Below are the code and all the weights of a small trained network. Each question names an input and a target symbol and asks about switching units off, where a switched-off unit gives its printed mean instead of its output.

import numpy as np


def w(rows, s, z=0):
    codes = np.array(rows[::2]) - 128.0
    scale = np.full(codes.shape[1], s)
    scale[-1] = z or s
    return codes * scale


def f(y):
    return np.maximum(y, 0)


def softmax(a):
    e = np.exp(a - a.max(-1, keepdims=True))
    return e / e.sum(-1, keepdims=True)


def log_softmax(a):
    a = a - a.max(-1, keepdims=True)
    return a - np.log(np.exp(a).sum(-1, keepdims=True))


def net(x, mask):
    ids = ['ΠΨαβδεζηθμξφω'.index(c) for c in x.split()]
    T = len(ids)
    res = E[ids] + P[:T]
    u = 0
    for l in range(3):
        q, k, v = (res @ M[l].T for M in (Q, K, V))
        z = softmax(np.where(np.tri(T) > 0, q @ k.T / 4**0.5, -1e9)) @ v
        res = res + np.where(mask[u], z, O[l][:, -1]) @ O[l][:, :-1]
        u += 1
        y = f(res @ A[l][:, :-1].T + A[l][:, -1])
        res = res + np.where(mask[u : u + 4], y, B[l][:, -1]) @ B[l][:, :-1]
        u += 4
    return log_softmax(res[-1] @ U[:, :-1].T + U[:, -1])


Q, K, V, O, A, B = {}, {}, {}, {}, {}, {}
E = w([
[155,147,111,108,157,76,175,161,107],'Π',
[113,149,152,157,203,110,98,80,150],'Ψ',
[152,103,125,80,125,140,161,156,167],'α',
[153,102,124,121,153,192,137,96,180],'β',
[138,102,84,115,157,175,122,128,133],'δ',
[111,118,161,133,162,144,92,77,175],'ε',
[154,29,106,6,191,85,160,155,115],'ζ',
[91,10,134,33,177,88,70,136,115],'η',
[176,133,115,116,161,132,199,146,136],'θ',
[92,70,95,51,97,177,68,154,167],'μ',
[175,91,181,77,180,81,199,117,174],'ξ',
[113,154,159,123,134,90,126,133,150],'φ',
[94,117,174,100,116,128,92,125,193],'ω',
],0.017)
P = w([
[173,225,155,148,92,162,43,208,89],'0',
[118,125,80,128,87,86,158,74,172],'1',
[151,108,173,121,231,140,68,226,151],'2',
[92,127,75,124,89,97,173,75,158],'3',
[160,113,189,74,189,160,84,204,139],'4',
[76,119,75,129,93,106,191,79,149],'5',
[148,115,219,56,188,170,100,184,148],'6',
[67,122,82,125,95,107,219,68,142],'7',
[166,99,211,64,185,190,119,184,166],'8',
[54,108,94,120,107,96,246,57,128],'9',
[153,96,221,88,157,208,113,157,157],'10',
[30,94,96,112,111,106,247,41,112],'11',
[148,97,231,48,146,178,93,150,129],'12',
[42,118,68,128,94,112,174,61,131],'13',
],0.015)
Q[0] = w([
[112,151,144,109,177,129,96,144,114],'L0H1',
[116,99,133,81,88,125,181,81,149],'L0H1',
[183,101,211,162,129,160,129,169,103],'L0H1',
[84,118,10,230,26,51,153,41,54],'L0H1',
],0.011)
K[0] = w([
[85,123,129,134,148,151,135,115,147],'L0H1',
[145,172,125,141,93,140,110,144,97],'L0H1',
[106,124,124,117,165,127,176,139,112],'L0H1',
[254,143,121,129,140,101,36,166,158],'L0H1',
],0.018)
V[0] = w([
[56,124,35,191,196,147,78,144,71],'L0H1',
[146,87,139,148,109,221,128,111,196],'L0H1',
[224,138,66,140,127,159,211,189,93],'L0H1',
[191,113,125,179,254,127,141,95,156],'L0H1',
],0.0098)
O[0] = w([
[166,109,71,177,163,113,122,175,189,3],'L0H1',
[194,58,147,155,9,109,111,60,117,225],'L0H1',
[121,144,89,100,141,32,93,151,45,176],'L0H1',
[186,143,116,77,158,74,98,64,166,94],'L0H1',
],0.014,0.0047)
A[0] = w([
[86,36,107,106,132,87,136,108,100,174],'L0N1',
[168,90,155,114,181,109,75,84,186,161],'L0N2',
[143,187,166,68,254,166,81,177,137,1],'L0N3',
[157,108,183,99,178,83,218,108,141,194],'L0N4',
],0.0072,0.0063)
B[0] = w([
[120,162,128,169,102,211,124,84,200,254],'L0N1',
[152,187,86,114,69,118,170,221,95,231],'L0N2',
[188,143,131,2,138,109,239,158,129,183],'L0N3',
[75,132,105,155,102,183,36,107,131,249],'L0N4',
],0.0095,0.0089)
Q[1] = w([
[129,95,209,206,181,68,140,168,118],'L1H1',
[143,109,65,167,153,91,162,53,150],'L1H1',
[157,218,86,120,124,175,119,136,199],'L1H1',
[79,31,2,198,116,38,136,86,141],'L1H1',
],0.009)
K[1] = w([
[120,65,138,63,144,105,83,131,185],'L1H1',
[186,151,140,131,138,112,77,136,115],'L1H1',
[138,144,117,188,188,133,156,101,144],'L1H1',
[249,145,162,135,158,144,30,184,106],'L1H1',
],0.013)
V[1] = w([
[194,254,71,232,174,203,177,57,71],'L1H1',
[70,23,15,17,77,193,71,163,123],'L1H1',
[75,111,126,139,106,84,104,128,159],'L1H1',
[99,181,159,143,90,123,69,170,166],'L1H1',
],0.0064)
O[1] = w([
[221,112,134,120,97,1,125,208,140,177],'L1H1',
[85,117,38,147,193,129,60,92,63,254],'L1H1',
[76,84,135,109,116,115,108,112,143,125],'L1H1',
[37,193,172,219,100,132,92,94,159,181],'L1H1',
],0.0098,0.0072)
A[1] = w([
[66,129,254,92,187,167,135,154,152,2],'L1N1',
[32,111,69,172,145,142,108,112,218,140],'L1N2',
[23,86,74,201,157,76,136,61,136,44],'L1N3',
[85,99,133,16,185,54,200,155,41,5],'L1N4',
],0.0061,0.0054)
B[1] = w([
[216,88,118,160,145,192,216,109,54,171],'L1N1',
[160,167,66,137,143,72,172,177,119,254],'L1N2',
[192,109,134,104,112,126,108,160,157,216],'L1N3',
[161,152,86,245,159,147,127,77,193,202],'L1N4',
],0.011,0.0093)
Q[2] = w([
[137,133,117,112,198,159,95,111,81],'L2H1',
[98,115,185,112,198,132,165,128,202],'L2H1',
[60,139,45,98,113,90,224,159,94],'L2H1',
[199,105,219,103,236,171,38,254,82],'L2H1',
],0.0077)
K[2] = w([
[136,55,139,125,171,112,125,48,113],'L2H1',
[96,133,149,126,153,129,189,98,203],'L2H1',
[146,247,86,117,147,181,133,204,42],'L2H1',
[91,1,135,67,174,105,154,154,190],'L2H1',
],0.008)
V[2] = w([
[174,195,187,64,184,84,133,142,210],'L2H1',
[166,101,253,235,189,183,78,18,156],'L2H1',
[129,175,193,159,97,92,135,234,59],'L2H1',
[128,94,199,10,129,103,184,98,71],'L2H1',
],0.0053)
O[2] = w([
[140,87,121,84,95,194,67,159,193,112],'L2H1',
[122,59,255,51,95,46,103,140,206,140],'L2H1',
[138,49,39,40,195,171,159,100,111,197],'L2H1',
[51,106,21,116,104,32,91,177,151,2],'L2H1',
],0.0071,0.0079)
A[2] = w([
[105,158,106,149,153,135,199,107,180,2],'L2N1',
[182,121,164,149,176,155,87,249,144,133],'L2N2',
[50,104,170,153,143,200,104,131,69,122],'L2N3',
[76,156,132,141,230,157,145,208,136,80],'L2N4',
],0.011,0.0041)
B[2] = w([
[99,88,185,125,151,56,40,219,86,255],'L2N1',
[1,116,85,146,107,85,171,136,80,253],'L2N2',
[133,162,123,50,65,31,100,132,234,207],'L2N3',
[188,20,123,103,89,168,80,59,197,219],'L2N4',
],0.0093,0.0095)
U = w([
[62,151,116,172,101,195,117,141,112,193],'Π',
[102,130,94,59,159,82,88,107,135,143],'Ψ',
[222,147,109,107,134,116,169,188,222,92],'α',
[63,100,54,129,175,117,131,79,35,207],'β',
[141,144,51,109,148,140,150,172,164,84],'δ',
[170,180,93,55,211,195,153,106,141,253],'ε',
[113,113,97,150,184,171,82,97,144,169],'ζ',
[175,62,62,79,181,114,121,106,145,21],'η',
[217,167,47,114,211,74,180,157,172,161],'θ',
[134,80,25,191,108,88,188,1,179,65],'μ',
[222,98,124,122,85,137,58,190,28,97],'ξ',
[132,78,83,166,141,60,128,154,133,48],'φ',
[138,58,123,73,173,104,197,112,68,182],'ω',
],0.0052,0.0044)

Each question gives the input, a string of symbols that net reads in full, and the target symbol t.
The units are the heads (4 rows each of Q, K, V and O) and the neurons (one row each of A and B). Each row of codes is followed by its name. A weight is (code - 128) times the scale printed after its matrix; where a second scale follows, it is the last column's (O, A, B and U).
mask holds one flag per unit, layer by layer, with each layer's heads first. A switched-off unit (its flag False) gives its mean, the last column of its rows in O or B, instead of its output. The means were averaged over made-up inputs and are rounded, as every weight is.
A unit's drop is (log p(t) with every unit on - log p(t) with that unit switched off) / (log p(t) with every unit on - log p(t) with every unit switched off).
The circuit of an input: a set's keep is (log p(t) with only the set's units on - log p(t) with every unit switched off) / (log p(t) with every unit on - log p(t) with every unit switched off). Starting from the 12 units with the biggest drops (on a tie, the unit counted first), units are removed one at a time, each time the one whose removal leaves the highest keep (on an exact tie, the one counted first), for as long as the keep stays at least 0.8.
circuit, biggest first: the units of the circuit, biggest drop first
unit that matters most: the unit with the biggest drop
top k neurons: the k neurons with the biggest drops, biggest first
top k neurons in layer l: the k neurons of layer l with the biggest drops, biggest first
input Π ξ δ α α α, target ζ: top 2 neurons : [L1N4 L0N3]
input β ε η θ ε ζ β β α μ β ω θ, target α: circuit, biggest first : [L2N3 L0H1]
input ω α β ξ δ η α ω β θ β α, target ω: circuit, biggest first : [L0H1 L2H1 L1H1]
input Π β ε φ, target ζ: unit that matters most : L1N4
input φ φ ε φ β β θ ζ α β α ζ ω, target ζ: top 2 neurons in layer 2 : [L2N4 L2N1]
input β ω μ Ψ ε φ ξ ε α β β ε φ η, target μ: circuit, biggest first : [L0N1 L0H1]
input ε β ω, target ξ: circuit, biggest first : [L0H1 L0N2]
input ω α β β ε α ε Ψ φ, target δ: top 2 neurons in layer 0 : [L0N3 L0N2]
input β Ψ β φ α ω α, target α: top 2 neurons : [L2N3 L1N3]
input ω β ξ α β ω β φ β, target ω: top 2 neurons : [L1N1 L0N3]
input α α η α θ ε ε α, target β: circuit, biggest first : [L0H1 L2H1]
input η α ε β α φ θ φ η, target ω: circuit, biggest first : [L0H1 L0N3 L2N2]
input Ψ β β, target ξ: circuit, biggest first : [L0H1 L0N2]
input ε ε α ε β Ψ Π α β ε β, target Π: circuit, biggest first : [L0H1 L2N2 L2H1]
input β θ α β α ε β μ β β φ ε β, target Π: top 3 neurons : [L2N2 L0N2 L0N1]
input ε θ δ ξ β φ θ β β β α β Ψ δ, target α: circuit, biggest first : [L0H1 L1H1 L2H1]
input ε β Ψ α φ ξ, target α: circuit, biggest first : [L0H1 L2H1]
input α β ε ω β μ δ Π Π ε ξ, target Π: circuit, biggest first : [L0H1 L0N4 L2N2 L2H1]
input α ξ α η Π θ ε, target θ: circuit, biggest first : [L0H1 L0N3 L1N4]
input ε α α ω Ψ β β δ α, target β: circuit, biggest first : [L2N2 L1H1 L0H1 L2H1]
input β α ζ Ψ ω φ ε, target ω: circuit, biggest first : [L0H1 L1N1 L0N3 L2N2]
input β ζ μ Π ζ β α μ φ β α α ε, target Ψ: circuit, biggest first : [L2N3 L1H1 L0H1]
input Π β ω β β α φ α β β η μ, target ζ: top 3 neurons : [L1N4 L0N3 L2N1]
input θ β α ε η ε ξ θ θ ω β ε α β, target ε: top 3 neurons in layer 0 : [L0N1 L0N3 L0N4]
input β α Π, target Ψ: top 2 neurons : [L2N3 L1N2]
input η ε θ α, target φ: top 2 neurons : [L2N1 L0N3]
input α ε φ ξ φ, target ε: top 2 neurons in layer 1 : [L1N4 L1N2]
input β μ α, target μ: unit that matters most : L1H1
input α α β α β β φ β ε β Ψ ε β β, target β: top 2 neurons : [L1N2 L0N1]
